Below are the code and all the weights of a small trained network. Each question names an input and a class and asks about switching units off, where a switched-off unit gives its printed mean instead of its output.

import numpy as np


def w(rows, s, z=0):
    codes = np.array(rows[::2]) - 128.0
    scale = np.full(codes.shape[1], s)
    scale[-1] = z or s
    return codes * scale


def norm(h):
    return h / np.sqrt((h * h).mean(-1, keepdims=True) + 1e-5)


def f(y):
    return y / 2 * (1 + np.tanh(0.7978845608 * (y + 0.044715 * y**3)))


def log_softmax(a):
    a = a - a.max(-1, keepdims=True)
    return a - np.log(np.exp(a).sum(-1, keepdims=True))


def net(x, mask):
    res = np.array(x, float).reshape(1, 3) / 4 @ E
    u = 0
    for l in range(2):
        y = f(norm(res) @ A[l][:, :-1].T + A[l][:, -1])
        res = res + np.where(mask[u : u + 4], y, B[l][:, -1]) @ B[l][:, :-1]
        u += 4
    return log_softmax(norm(res)[-1] @ U[:, :-1].T + U[:, -1])


A, B = {}, {}
E = w([
[65,99,122,72,80,98,151,101,218,128],'x0',
[165,166,134,82,106,7,73,95,122,102],'x1',
[112,166,117,104,134,117,163,137,104,116],'x2',
],0.015)
A[0] = w([
[61,122,123,77,109,107,137,121,245,126,235],'0.n0',
[164,146,127,113,125,1,65,119,127,121,32],'0.n1',
[130,121,126,94,111,21,101,120,186,125,8],'0.n2',
[147,131,126,144,133,138,101,137,138,115,226],'0.n3',
],0.027,0.0016)
B[0] = w([
[144,167,146,111,87,101,130,159,230,83,255],'0.n0',
[237,66,109,67,45,101,173,100,144,136,247],'0.n1',
[3,137,154,191,202,100,114,69,77,162,224],'0.n2',
[115,122,130,131,151,164,87,132,106,138,143],'0.n3',
],0.023,0.03)
A[1] = w([
[79,247,133,142,172,166,72,242,192,62,191],'1.n0',
[98,191,120,61,121,32,87,122,160,98,5],'1.n1',
[182,145,134,129,99,63,148,123,158,119,239],'1.n2',
[78,128,131,125,93,99,189,136,255,116,213],'1.n3',
],0.03,0.0024)
B[1] = w([
[161,64,4,121,180,201,184,217,103,171,215],'1.n0',
[8,106,140,153,135,128,191,74,101,135,201],'1.n1',
[127,143,136,133,159,153,54,124,94,176,217],'1.n2',
[187,208,227,138,69,108,65,142,164,48,255],'1.n3',
],0.026,0.043)
U = w([
[104,67,51,182,224,198,161,189,95,174,227],'0',
[100,156,80,58,172,134,104,113,141,83,50],'1',
[108,115,83,87,183,92,131,119,168,82,2],'2',
[241,68,106,89,128,109,87,86,81,190,202],'3',
[152,171,138,157,129,185,127,247,210,56,176],'4',
[122,110,116,91,151,107,153,139,149,99,32],'5',
[118,116,119,79,133,139,142,128,144,102,34],'6',
[72,168,249,171,95,43,84,48,174,106,140],'7',
],0.015,0.0061)

Each question gives the input, the list of numbers given to net, and the class t.
The units are the neurons (one row each of A and B). Each row of codes is followed by its name. A weight is (code - 128) times the scale printed after its matrix; where a second scale follows, it is the last column's (A, B and U).
mask holds one flag per neuron, layer by layer. A switched-off neuron (its flag False) gives its mean, the last column of its row in B, instead of its output. The means were averaged over made-up inputs and are rounded, as every weight is.
A unit's drop is (log p(t) with every unit on - log p(t) with that unit switched off) / (log p(t) with every unit on - log p(t) with every unit switched off).
The circuit of an input: a set's keep is (log p(t) with only the set's units on - log p(t) with every unit switched off) / (log p(t) with every unit on - log p(t) with every unit switched off). Starting from all 8 units, units are removed one at a time, each time the one whose removal leaves the highest keep (on an exact tie, the one counted first), for as long as the keep stays at least 0.8.
units of the circuit, in order: the units of the circuit, biggest drop first
k most important neurons: the k neurons with the biggest drops, biggest first
k most important neurons of layer l: the k neurons of layer l with the biggest drops, biggest first
drop of u: that unit's drop, to one decimal
input [0,5,-8], class 3: units of the circuit, in order : (0.n1)
input [0,2,8], class 3: units of the circuit, in order : (0.n0 1.n3 1.n1 1.n0)
input [-3,-2,8], class 0: 3 most important neurons : (0.n1 1.n3 0.n0)
input [0,7,0], class 3: 3 most important neurons : (0.n1 0.n0 1.n3)
input [-5,2,-3], class 3: 3 most important neurons : (0.n0 1.n3 1.n0)
input [-4,7,3], class 3: 2 most important neurons : (0.n1 0.n0)
input [-5,-7,4], class 0: 3 most important neurons : (1.n3 0.n1 0.n0)
input [-3,7,1], class 3: 2 most important neurons of layer 0 : (0.n1 0.n0)
input [-8,0,-8], class 0: drop of 0.n1 : 0.8
input [0,-5,7], class 0: drop of 1.n3 : 1.0
input [-4,3,-7], class 3: drop of 0.n0 : 0.1
